Rows and whether each has a hidden trait (one of two labels; each part has its own):
In the rows, zero is written as 128.
[128 128 167 133 172 124 112  93 109 105  77 118  81 151 133 124 116 113
 117  84 153 142 127  88 161 108 107 123 191 104 151  33 147 112 141 163
 134  57 130 127 118 170 144 178 151  84  97 128 139  81 147 111 124 162
 151 149 165 176  86 101 115 194 165  43 129 103 129 116 169  97 118 121
 120  49  77 163 126 128  91  92 192 154 105 182  98 122  94 105 149 116
 169 124 146 151 125 123  48 126 144 157 149 128 243 135 139 167 150  77
  94 169 124 124 141 136 108 139  75 127 176 174 125 139 120  93 116 134
 173 127 120 161 126] | J
[141 122 104 156 117 136 140 124 112 101  76 118 147 130 163 121 114 113
 158 165 135 132 192 133 117 149 129 103  69  79 135 128 138 126 150  51
  97  69 105 144 127  97 117 129 145 182 138 136 177 124 181 151 118 107
  74 125 152  69 147 186 138   1 176 125  99 141 133  77 142 156 136 190
 124  55 101  94  48 123  90 167  87 114  97  84 114 142 146 120 115 164
 122 111 102 133  99 135 177 110 188  92  56 120 178 160 137 135 181   1
 112 131 134 129 139 130 126 113  97  98 148 108 128 133  82 139 163 145
 173 146 128 190 133] | J
[132 125 111 149 117 135 134 106 113 105  66 110 139 134 151 123 123 112
 146 132 132 137 156 118 131 137 128 113  98  94 139  74 160 127 142  99
 105  67 111 139 121 106 127 155 135 152 136 133 163 116 161 142 124 119
 116 116 144 108 128 153 134  83 173 113 107 141 131  96 151 145 137 206
 123  60 107  97  81 124 103 139 121 120 100 109 105 132 136 121 122 145
 129 117 107 142 104 126 149 117 174 112  89 131 191 146 140 137 178  23
 120 139 131 126 134 123 125 118  96 107 146 113 127 133  95 125 159 137
 175 152 132 172 128] | J
[128 123  85 121 190 143 100  56 129 108  91  93 139 127 115 118 149 112
 131  54 100 130  90 152 122 108 120 144 115 113 104 178 150 131 132 144
 123  71 142 159 139 113 126 200 120  72 140 133 149 101 137  68 144 105
 185 122 138 149 150 110 125 121 170 147 134 124 124 130 133 110 138 255
 130   1  95 136  74  97  85 134 133 158 152 100 114 115 140 133 146 115
 133 137  78 148  99 100 215 123 183 142  81 168 255 156 151 148 175 217
 148 147 121 139 130 156 125 109 116 142  98 140 123 120 160 146  71 157
 136 153 112  58 134] | J
[130 105 127 126 153 124  93 171 143 138 100 147 143 133 135 136 116 134
 124 121 174 130 127 224  86 127 136 143 118 122 119 154 134 149 125  73
 145 130 132 118 136 155  96 152 133 134  99 137 129 100 127 158 157  97
  79 110 131  78  85  78 134  83 158 150 151 104 132 116 135  81 120 142
 124 223 129 121  24  98  94  82 101 135 102 120 131 131 118 120 123 135
 162 106 139 127 137 137  61 128 122 146 101 182 154 129 153 104 123  86
 112 144 131 133 125 153 115 132 106 151 102 127 139 125 123 120 145 103
 137 148 125  68 110] | D
[115 136 108 134  79 131 154 124 128 168 127 136 183 116 107 126 122 129
 133  83  97 135  79 126 146 114 120 167  62 112 123   1 147 147 117 176
  83 141 118 112 118 136 129 159 103 139 138 127 132 139 101 106 147 139
 218  79 129 161  88 113 133 153 111  77 129 132 133 146 172 127 128 201
 112  16 149  66  97 162 230  98 147 121  80 150 114 115 138 124 128 116
 130 130 107 157 113 126  94 135 194 133 127 117 178 138  96 114  65 166
 191 113 115 133 116 129 106 137 105 120 144  86 136 125 124  83 141 134
 155 164 166 182 105] | J
[128 127 131 122 161 124 110 106 126 111  89 120 120 143 138 124 136 112
 121  86 134 134 133 128 148 113 122 101 139 108 132 101 142 124 132 107
 118  83 140 113 124 151 121 172 139 120 103 126 128 113 152  94 135 136
 154 146 140 151 117  99 127 150 174  98 124 120 129 139 151 121 125 159
 124  70  89 142  87 116  87 113 135 136 120 143 117 127 112 111 144 117
 157 127 123 141 113 133  84 123 150 152  94 136 194 139 127 155 100  67
 145 153 112 136 132  85 117 128 107 132 141 142 122 131 135 119 112 145
 178 130 145 171 116] | J
[132 119 115 137 118 128 121 128 124 123  94 135 146 125 138 128 115 129
 141 139 127 132 124 157 120 130 129 129  97  97 127  93 146 140 135  93
 119 102 114 137 129 135 109 140 123 158 117 136 151 120 140 152 140 105
  90 109 139  83 111 118 136  88 154 122 122 125 133 108 142 116 130 166
 127 142 122  99  60 120 141 116 118 124  87 124 118 130 130 124 115 144
 133 104 101 141 122 128 106 120 156 123  97 128 164 141 135 118 144  70
 116 130 131 127 126 141 116 124  99 134 131 111 130 131 106 142 152 128
 153 150 134 133 122] | J
[115 138 104 134  67 137 154 133 133 166 109 140 173 116 113 127 118 131
 136  72 101 137  89 137 148 118 118 167  61 103 126   1 139 146 121 198
  77 146 120 106 116 147 128 149 106 141 142 127 142 144 105 112 147 136
 213  76 146 160  71 113 132 151 120  84 138 137 134 130 179 130 127 219
 107  20 148  54  54 171 226  86 129 119  72 145 114 116 141 124 128 122
 141 130 121 146 117 128  92 133 200 131 132 118 157 144  81 112  63 130
 177 116 113 137 118 129 104 139 100 119 153  88 140 127 120  84 148 123
 154 151 187 190 102] | J
[132 116 112 143 156 130 103 135 121 124  95 136 103 125 135 129 120 134
 143 133 158 135 142 175  94 132 128 131 121 114 119 117 144 134 138  79
 117 103 120 146 131 130 101 143 133 140 118 137 142 111 141 171 144  98
  71 107 139  88 127 125 132  55 154 137 135 112 131  93 133 107 127 186
 130 166 122 104  60 126  83 128 125 123 105 118 109 133 131 125 120 145
 145 111 124 133 126 131 104 126 142 116  96 146 164 142 146 123 189  86
 100 139 135 128 124 186 112 123 108 133 128 127 136 133 103 121 151 117
 137 142 124 128 126] | D
[127 126 108 141 117 138 144 119 124 147  82 115 170 113 125 121 119 123
 135  99 111 134  96 153 119 121 121 153 107  82 135  22 150 139 131 140
 103 118 120 111 122 129 124 175 118 102 147 133 162 112 125 105 133 128
 189  71 142 136  86 132 128 129 142 103 134 134 130 114 156 135 132 224
 117   7 122  82  34 147 141 101 143 140 111 121 107 122 145 127 130 124
 123 121  97 143 112 118 153 124 201 126 107 140 159 150 117 132 111 126
 159 132 124 135 121 131 111 125  97 126 138 112 141 124 112  76 143 127
 144 152 142 137 112] | J
[132 121 122 124 157 125 116 118 132 118  95 122 132 131 138 121 147 123
 117  99 130 130 126 171 132 113 127  95 126 114 126  84 149 127 132  91
 119 110 148 112 123 150 114 175 134 112 127 129 129 123 158  93 135 122
 137 133 141 143 107 107 127 113 158 114 133 120 128 128 144 130 124 188
 119  67 111 118  71 130  65 110 123 131 131 130 114 127 121 114 146 118
 155 124 126 133 111 130 102 127 171 141  92 153 164 151 122 148  94  81
 163 147 115 141 128  67 120 126 120 130 136 138 128 130 148 116 115 139
 173 130 138 156 115] | D
[145 122  99 156 104 133 141 110 103 100  80 117 161 123 159 120 116 117
 156 172 141 132 167 126 117 144 130 103 100  74 144  89 150 120 151  31
 103  65 106 148 126 110 113 148 142 170 131 137 172 118 170 162 118  94
  68 118 144  62 150 186 140  55 174 129 103 146 131  88 135 160 138 176
 123  12 104  95  67 126  90 177 121 119 101  80 105 138 144 122 115 167
 111 101 107 141 103 127 176 108 188  94  68 122 168 155 159 125 155   1
 124 127 138 123 130 122 125 110  83 102 149 105 126 132  77 135 161 150
 166 144 117 163 143] | J
[125 119  94 141 201 138  88  97 116 118 108 138  51 108 110 129 124 145
 155  81 128 141 110 126 102 117 125 114  92 122  87  94 169 110 135 131
  95  92 139 182 124 116 101 146 122  92 146 132 109 126 141 123 143  87
 112  86 138 139 129 146 128 115 121 149 138 108 124 112 162 121 135 255
 144 111 115 104 107 153  71 162 185  85 159 144  86 125 135 125 131 129
 155 148  85 135 117 132 143 146 126 105  87 171 137 151 148 144 201 210
 124 128 122 133 119 246 109 114 159 129 139 146 137 141 133  98 113 133
  83 142 114 197 137] | D
[128 122  87 119 189 138  98  51 127 106  90 106 152 130 120 115 156 105
 136  62 101 128  96 126 111 109 118 158 141 136 102 169 140 131 132 151
 128  70 139 169 144 123 130 182 118 100 132 136 146 100 136  73 147 110
 191 114 139 144 123 112 126 115 146 124 123 120 125 132 133  98 133 255
 129   1  93 127  58  98  94 140 136 146 154  86 105 115 140 134 140 113
 130 131  85 144 102 102 200 122 178 142  81 154 253 157 145 148 182 239
 147 129 121 142 125 163 118 109 118 148 101 139 122 122 161 160  78 166
 142 149 121  64 132] | J
[132 127 125 144 110 131 142 122 112 105  85 117 133 133 127 124 114 117
 135 110 125 137 137 122 136 129 121 123 100  91 137  68 147 126 140 108
 103  87 111 128 120 129 135 166 138 137 141 131 161 110 146 141 123 121
 131 123 149 105 116 143 132 119 166  93 115 129 130 106 161 134 130 191
 119  64 110 101  69 133 128 126 139 125  95 120 108 132 131 117 127 140
 131 116 116 149 110 129 125 120 175 122  96 116 199 148 126 136 134  29
 136 138 127 128 134 112 115 125  86 112 146 110 131 131  99 114 149 136
 167 143 136 181 124] | J
[130 128 151 124 119 123 111  70 114 106  95 118 103 150 135 119 135 107
 124  83 135 136 124  87 159 107 105 136 178 118 137  87 139 122 147 135
 122  59 139 137 130 168 142 172 141  97  97 132 144  83 140 107 130 148
 169 149 162 164 102  89 119 141 166  61 128 109 129 120 167  94 120 129
 124   1  81 154  95 118  98 111 178 163 113 155 105 119 101 114 142 121
 161 123 140 157 121 116  80 123 156 161 143 117 245 144 129 167 152  91
 119 151 120 130 139 140 115 128  70 136 161 165 120 135 129 122  98 160
 166 125 128 142 127] | J
[131 118 113 142 167 133 110 109 104 120  99 144  70 101 114 128 119 150
 153 129 140 140 120 131  91 126 128 107 101 108 108  43 171 110 146  91
  99  84 133 175 121 115 100 138 126 108 139 131 124 125 145 136 137  86
 111  85 143 112 134 166 129 116 118 130 129 117 129 107 156 126 133 220
 140 113 115  96 136 161  66 159 198  85 133 153  84 129 140 128 126 141
 139 133  87 138 114 135 135 140 133  91  84 160  86 140 162 133 185 138
 118 127 129 128 120 238 108 112 143 122 150 136 140 141 113  90 134 135
  93 144  97 213 134] | D
[131 114 123 135 120 124 109 137 126 131  52 140 137 129 128 132 116 128
 134 136 161 131 128 191  98 126 138 143 107 118 134 119 144 144 130  95
 135 124 122 136 133 148 104 135 126 150  99 137 146 103 127 166 146 110
  86 109 136  80 100 107 136  87 144 134 136 111 133 113 136  93 125 164
 123 196 127 109  62 111 130 103 113 127  88 144 124 131 122 120 114 147
 144 102 157 137 135 129  77 124 137 134 107 142 195 131 143 105 149  69
 108 131 134 129 123 138 111 132  95 142 125 114 136 130 101 124 142 120
 141 153 126  89 119] | D
